Below is a small trained network, with its code and all its weights. Each question gives an input and a class and asks what happens when units are switched off, that is, made to give their printed mean instead of their output.

import numpy as np


def w(rows, s, z=0):
    codes = np.array(rows[::2]) - 128.0
    scale = np.full(codes.shape[1], s)
    scale[-1] = z or s
    return codes * scale


def norm(h):
    return h / np.sqrt((h * h).mean(-1, keepdims=True) + 1e-5)


def f(y):
    return np.maximum(y, 0)


def log_softmax(a):
    a = a - a.max(-1, keepdims=True)
    return a - np.log(np.exp(a).sum(-1, keepdims=True))


def net(x, mask):
    res = np.array(x, float).reshape(1, 4) / 4 @ E
    u = 0
    for l in range(3):
        y = f(norm(res) @ A[l][:, :-1].T + A[l][:, -1])
        res = res + np.where(mask[u : u + 12], y, B[l][:, -1]) @ B[l][:, :-1]
        u += 12
    return log_softmax(norm(res)[-1] @ U[:, :-1].T + U[:, -1])


A, B = {}, {}
E = w([
[70,91,144,114,233,81,98,176,152,3],'x0',
[121,85,28,109,140,122,215,214,66,92],'x1',
[210,208,130,183,113,107,72,154,99,107],'x2',
[188,185,210,94,70,109,191,164,155,141],'x3',
],0.0049)
A[0] = w([
[119,109,84,194,139,187,87,48,91,204,87],'0.n1',
[164,142,145,147,134,86,155,161,137,81,114],'0.n2',
[188,179,110,158,74,144,86,122,130,173,119],'0.n3',
[207,163,156,59,90,75,164,164,120,159,44],'0.n4',
[116,115,3,136,175,188,118,155,85,160,126],'0.n5',
[137,103,103,100,110,186,172,138,93,212,7],'0.n6',
[173,130,11,167,76,173,168,129,72,132,45],'0.n7',
[154,174,117,152,167,128,86,170,88,111,8],'0.n8',
[92,83,121,73,190,133,117,121,159,123,72],'0.n9',
[198,162,165,136,31,76,157,148,99,137,16],'0.n10',
[168,158,49,168,98,157,144,157,52,157,2],'0.n11',
[146,157,108,124,125,131,140,185,94,134,81],'0.n12',
],0.0054,0.0027)
B[0] = w([
[67,161,150,221,142,119,225,28,154,113,249],'0.n1',
[123,153,160,172,183,136,116,64,145,163,190],'0.n2',
[80,171,62,105,140,153,190,113,147,172,252],'0.n3',
[155,163,150,207,117,162,34,164,112,117,224],'0.n4',
[149,83,115,123,80,26,108,75,82,147,242],'0.n5',
[177,87,166,194,180,164,122,175,179,97,194],'0.n6',
[117,37,156,83,141,108,40,117,180,125,223],'0.n7',
[142,130,177,153,162,142,130,137,178,144,169],'0.n8',
[82,114,135,150,58,58,154,114,118,90,204],'0.n9',
[122,158,88,102,89,193,131,107,141,120,228],'0.n10',
[75,3,132,142,172,73,136,101,156,73,200],'0.n11',
[131,90,115,107,156,168,55,83,98,164,167],'0.n12',
],0.0051,0.0039)
A[1] = w([
[152,117,84,188,35,131,121,153,114,167,31],'1.n1',
[156,191,136,166,101,239,138,138,101,148,169],'1.n2',
[53,82,119,105,167,145,155,132,144,116,123],'1.n3',
[155,73,46,94,31,164,149,105,136,206,83],'1.n4',
[211,161,206,77,110,169,149,176,174,111,70],'1.n5',
[54,89,187,129,135,148,131,92,187,120,98],'1.n6',
[224,140,112,141,145,106,75,169,67,97,64],'1.n7',
[172,210,147,104,71,175,171,176,94,132,122],'1.n8',
[157,254,114,147,132,200,152,76,58,166,77],'1.n9',
[131,53,145,93,130,148,82,144,165,101,7],'1.n10',
[203,137,139,99,83,198,98,185,138,129,21],'1.n11',
[157,171,169,134,195,108,50,125,156,113,194],'1.n12',
],0.0065,0.0021)
B[1] = w([
[77,119,160,110,176,99,156,104,94,97,175],'1.n1',
[53,169,38,137,111,38,61,114,208,99,246],'1.n2',
[134,216,138,66,31,124,140,152,153,156,219],'1.n3',
[162,127,187,170,218,191,122,204,69,91,227],'1.n4',
[159,73,108,146,105,234,97,103,154,188,208],'1.n5',
[150,186,178,94,121,136,193,162,119,93,254],'1.n6',
[74,114,152,191,152,185,159,210,152,137,176],'1.n7',
[128,109,56,162,52,117,53,148,253,165,202],'1.n8',
[192,195,53,147,142,89,66,233,210,142,242],'1.n9',
[146,216,131,86,137,127,101,152,141,118,166],'1.n10',
[68,193,91,229,144,112,132,132,211,173,182],'1.n11',
[133,119,163,180,188,174,234,107,70,187,238],'1.n12',
],0.0056,0.0049)
A[2] = w([
[143,111,162,75,122,108,166,67,137,135,206],'2.n1',
[143,151,203,143,140,140,118,40,186,159,40],'2.n2',
[150,95,201,157,152,191,145,73,94,116,178],'2.n3',
[151,134,149,163,92,175,200,146,147,188,180],'2.n4',
[92,103,85,113,98,110,112,61,62,126,124],'2.n5',
[111,110,161,103,137,173,142,92,151,126,2],'2.n6',
[159,95,96,136,155,83,16,218,55,70,7],'2.n7',
[145,105,80,94,134,128,114,203,88,141,48],'2.n8',
[99,145,123,46,116,120,144,174,111,94,160],'2.n9',
[133,255,97,146,161,142,80,61,160,124,105],'2.n10',
[150,64,9,89,128,88,107,134,80,138,77],'2.n11',
[111,106,105,86,93,117,183,83,105,144,39],'2.n12',
],0.006,0.00077)
B[2] = w([
[130,157,101,141,179,104,119,151,77,117,171],'2.n1',
[180,47,97,149,151,150,93,191,109,130,216],'2.n2',
[80,139,108,147,173,121,158,178,45,129,191],'2.n3',
[123,114,107,113,177,178,83,166,132,125,210],'2.n4',
[150,127,73,130,50,133,145,74,94,102,167],'2.n5',
[204,128,114,131,158,88,136,136,101,121,155],'2.n6',
[215,134,255,85,148,251,91,190,105,214,177],'2.n7',
[111,99,122,142,135,211,91,74,103,184,150],'2.n8',
[158,145,122,90,98,109,100,53,129,155,175],'2.n9',
[164,72,67,118,94,201,123,182,201,184,254],'2.n10',
[153,91,136,66,74,169,107,50,84,91,169],'2.n11',
[99,147,94,186,167,106,126,124,106,144,160],'2.n12',
],0.0059,0.0057)
U = w([
[155,138,171,159,87,58,97,127,153,118,2],'0',
[78,94,67,134,99,68,158,55,72,107,157],'1',
[142,156,66,179,113,146,79,156,246,179,156],'2',
[158,72,155,57,103,163,63,108,78,128,135],'3',
[83,217,179,62,141,42,163,140,154,91,115],'4',
[125,114,158,187,228,174,149,178,89,153,154],'5',
],0.011,0.0062)

Each question gives the input, the list of numbers given to net, and the class t.
The units are the neurons (one row each of A and B). Each row of codes is followed by its name. A weight is (code - 128) times the scale printed after its matrix; where a second scale follows, it is the last column's (A, B and U).
mask holds one flag per neuron, layer by layer. A switched-off neuron (its flag False) gives its mean, the last column of its row in B, instead of its output. The means were averaged over made-up inputs and are rounded, as every weight is.
A unit's drop is (log p(t) with every unit on - log p(t) with that unit switched off) / (log p(t) with every unit on - log p(t) with every unit switched off).
unit that matters most: the unit with the biggest drop
k most important neurons: the k neurons with the biggest drops, biggest first
k most important neurons of layer l: the k neurons of layer l with the biggest drops, biggest first
input [8,-5,3,-1], class 5: unit that matters most => 1.n12
input [6,-8,-4,-3], class 4: 3 most important neurons of layer 1 => 1.n6, 1.n5, 1.n3
input [-5,-1,-1,-5], class 1: 2 most important neurons => 0.n1, 0.n5
input [-6,3,-1,-7], class 1: 2 most important neurons => 0.n1, 0.n5
input [7,7,-3,2], class 3: 3 most important neurons => 0.n1, 1.n12, 0.n3
input [-8,7,4,-8], class 1: 2 most important neurons => 0.n1, 0.n11
input [6,-7,-5,-7], class 4: 3 most important neurons => 0.n9, 1.n6, 1.n3
input [1,7,5,2], class 3: 2 most important neurons of layer 0 => 0.n11, 0.n7
input [3,-5,-3,-8], class 1: 2 most important neurons => 1.n9, 0.n9
input [-7,0,0,-7], class 1: 2 most important neurons => 0.n5, 0.n1
input [-6,4,5,-6], class 1: 2 most important neurons of layer 0 => 0.n1, 0.n11
input [0,-6,-3,-4], class 5: 2 most important neurons of layer 1 => 1.n2, 1.n9
input [1,5,8,-8], class 3: 2 most important neurons => 2.n7, 0.n5
input [3,8,-8,-4], class 1: unit that matters most => 1.n9
input [1,1,6,-6], class 1: 4 most important neurons of layer 0 => 0.n5, 0.n1, 0.n4, 0.n6
input [-6,8,8,-7], class 3: 2 most important neurons => 0.n7, 2.n7
input [-3,8,-8,0], class 3: 2 most important neurons of layer 1 => 1.n4, 1.n12
input [5,-5,-2,-1], class 4: 2 most important neurons of layer 1 => 1.n6, 1.n5
input [4,5,4,-6], class 3: 2 most important neurons of layer 2 => 2.n7, 2.n11
input [6,1,-2,-3], class 4: unit that matters most => 1.n3
input [-1,6,2,-7], class 3: 2 most important neurons => 2.n7, 0.n7
input [5,1,-2,-3], class 4: 2 most important neurons of layer 1 => 1.n3, 1.n5
input [8,-2,2,0], class 5: 2 most important neurons of layer 0 => 0.n2, 0.n11
input [0,5,-5,3], class 3: 2 most important neurons of layer 2 => 2.n9, 2.n8
input [-1,-3,-3,-1], class 5: 3 most important neurons of layer 1 => 1.n2, 1.n8, 1.n9
